Here is a tiny trained network, its code and every weight. The questions are about switching its units off for an input and a target symbol, where a switched-off unit gives its printed mean instead of its output.

import numpy as np


def w(rows, s, z=0):
    codes = np.array(rows[::2]) - 128.0
    scale = np.full(codes.shape[1], s)
    scale[-1] = z or s
    return codes * scale


def norm(h):
    return h / np.sqrt((h * h).mean(-1, keepdims=True) + 1e-5)


def f(y):
    return np.maximum(y, 0)


def softmax(a):
    e = np.exp(a - a.max(-1, keepdims=True))
    return e / e.sum(-1, keepdims=True)


def log_softmax(a):
    a = a - a.max(-1, keepdims=True)
    return a - np.log(np.exp(a).sum(-1, keepdims=True))


def net(x, mask):
    ids = ['ΔΞΠΣΦΩαβεζηθλμτψ'.index(c) for c in x.split()]
    T = len(ids)
    res = E[ids] + P[:T]
    r = norm(res)
    for j in range(2):
        rows = slice(2 * j, 2 * j + 2)
        q, k, v = (r @ M[0][rows].T for M in (Q, K, V))
        z = softmax(np.where(np.tri(T) > 0, q @ k.T / 2**0.5, -1e9)) @ v
        o = O[0][rows]
        res = res + np.where(mask[j], z, o[:, -1]) @ o[:, :-1]
    y = f(norm(res) @ A[0][:, :-1].T + A[0][:, -1])
    res = res + np.where(mask[2:6], y, B[0][:, -1]) @ B[0][:, :-1]
    return log_softmax(norm(res)[-1] @ U[:, :-1].T + U[:, -1])


Q, K, V, O, A, B = {}, {}, {}, {}, {}, {}
E = w([
[92,189,144],'Δ',
[59,72,78],'Ξ',
[157,172,47],'Π',
[145,105,2],'Σ',
[161,122,62],'Φ',
[163,131,55],'Ω',
[130,121,85],'α',
[162,103,37],'β',
[145,234,27],'ε',
[95,72,218],'ζ',
[158,150,48],'η',
[161,108,56],'θ',
[162,125,59],'λ',
[162,122,71],'μ',
[123,98,88],'τ',
[162,148,49],'ψ',
],0.0073)
P = w([
[4,79,55],'0',
[73,99,56],'1',
[213,67,89],'2',
[218,124,96],'3',
[133,161,44],'4',
[137,175,45],'5',
[144,184,42],'6',
[205,217,156],'7',
[147,193,43],'8',
[199,237,168],'9',
[145,206,47],'10',
[194,249,177],'11',
],0.0033)
Q[0] = w([
[160,50,128],'head 0',
[245,182,217],'head 0',
[145,136,199],'head 1',
[62,155,128],'head 1',
],0.011)
K[0] = w([
[166,35,150],'head 0',
[77,128,246],'head 0',
[97,137,172],'head 1',
[104,183,126],'head 1',
],0.012)
V[0] = w([
[158,166,54],'head 0',
[178,202,225],'head 0',
[160,208,234],'head 1',
[133,2,158],'head 1',
],0.0063)
O[0] = w([
[11,111,250,146],'head 0',
[191,19,117,39],'head 0',
[86,222,216,3],'head 1',
[129,3,228,129],'head 1',
],0.0048,0.0028)
A[0] = w([
[6,95,145,22],'neuron 0',
[99,98,230,56],'neuron 1',
[88,130,125,253],'neuron 2',
[162,126,118,242],'neuron 3',
],0.013,0.0032)
B[0] = w([
[135,9,99,221],'neuron 0',
[126,249,123,253],'neuron 1',
[175,100,148,242],'neuron 2',
[105,67,94,238],'neuron 3',
],0.017,0.004)
U = w([
[121,152,123,71],'Δ',
[90,130,155,26],'Ξ',
[114,143,128,69],'Π',
[82,137,135,34],'Σ',
[102,127,157,61],'Φ',
[109,130,154,51],'Ω',
[112,127,162,41],'α',
[102,128,157,39],'β',
[117,136,130,108],'ε',
[117,157,111,144],'ζ',
[108,23,92,194],'η',
[93,131,157,33],'θ',
[110,126,160,61],'λ',
[250,127,83,71],'μ',
[104,126,162,38],'τ',
[129,219,138,254],'ψ',
],0.017,0.0069)

Each question gives the input, a string of symbols that net reads in full, and the target symbol t.
The units are the heads (2 rows each of Q, K, V and O) and the neurons (one row each of A and B). Each row of codes is followed by its name. A weight is (code - 128) times the scale printed after its matrix; where a second scale follows, it is the last column's (O, A, B and U).
mask holds one flag per unit, heads first, then neurons. A switched-off unit (its flag False) gives its mean, the last column of its rows in O or B, instead of its output. The means were averaged over made-up inputs and are rounded, as every weight is.
A unit's drop is (log p(t) with every unit on - log p(t) with that unit switched off) / (log p(t) with every unit on - log p(t) with every unit switched off).
The circuit of an input: a set's keep is (log p(t) with only the set's units on - log p(t) with every unit switched off) / (log p(t) with every unit on - log p(t) with every unit switched off). Starting from all 6 units, units are removed one at a time, each time the one whose removal leaves the highest keep (on an exact tie, the one counted first), for as long as the keep stays at least 0.8.
circuit, biggest first: the units of the circuit, biggest drop first
most important unit: the unit with the biggest drop
k most important neurons: the k neurons with the biggest drops, biggest first
heads that matter: for each layer, one digit per head in row order, 1 if its drop is at least 0.15 and else 0, layers parted by /
drop of u: that unit's drop, to one decimal
input θ Φ Π ψ, target η: heads that matter -> 01
input Φ ζ β Δ ζ λ ζ ζ ζ Φ ζ, target ψ: most important unit -> head 1
input Ξ ζ Δ ε ζ λ Δ Π η ζ θ η, target η: heads that matter -> 10
input η ζ Σ Π, target η: heads that matter -> 00
input α Π Π Δ Σ Δ Π ζ ζ, target μ: heads that matter -> 00
input Δ ζ ζ ζ Ω μ ζ Σ ζ η, target η: heads that matter -> 00
input Π ζ Σ ζ ζ ζ ζ λ ψ Δ, target η: 3 most important neurons -> [neuron 1; neuron 3; neuron 2]
input ζ Δ Δ θ ζ α α Δ Π Δ ζ μ, target η: 2 most important neurons -> [neuron 1; neuron 3]
input ζ Π λ Δ Π η ζ ζ ζ α Δ, target μ: circuit, biggest first -> [neuron 2; neuron 1; head 1; neuron 3]
input ζ Δ Σ η Δ Δ, target ψ: drop of neuron 0 -> 3.7
input Δ Ξ η ζ Π ζ ζ μ, target η: drop of neuron 3 -> 0.7
input Φ ζ η ζ η ζ, target ψ: drop of neuron 0 -> 0.0
input Σ ζ Π ζ ζ Δ Σ α, target η: drop of neuron 1 -> 0.9
input ζ η β η Ω η η Φ, target η: most important unit -> neuron 1
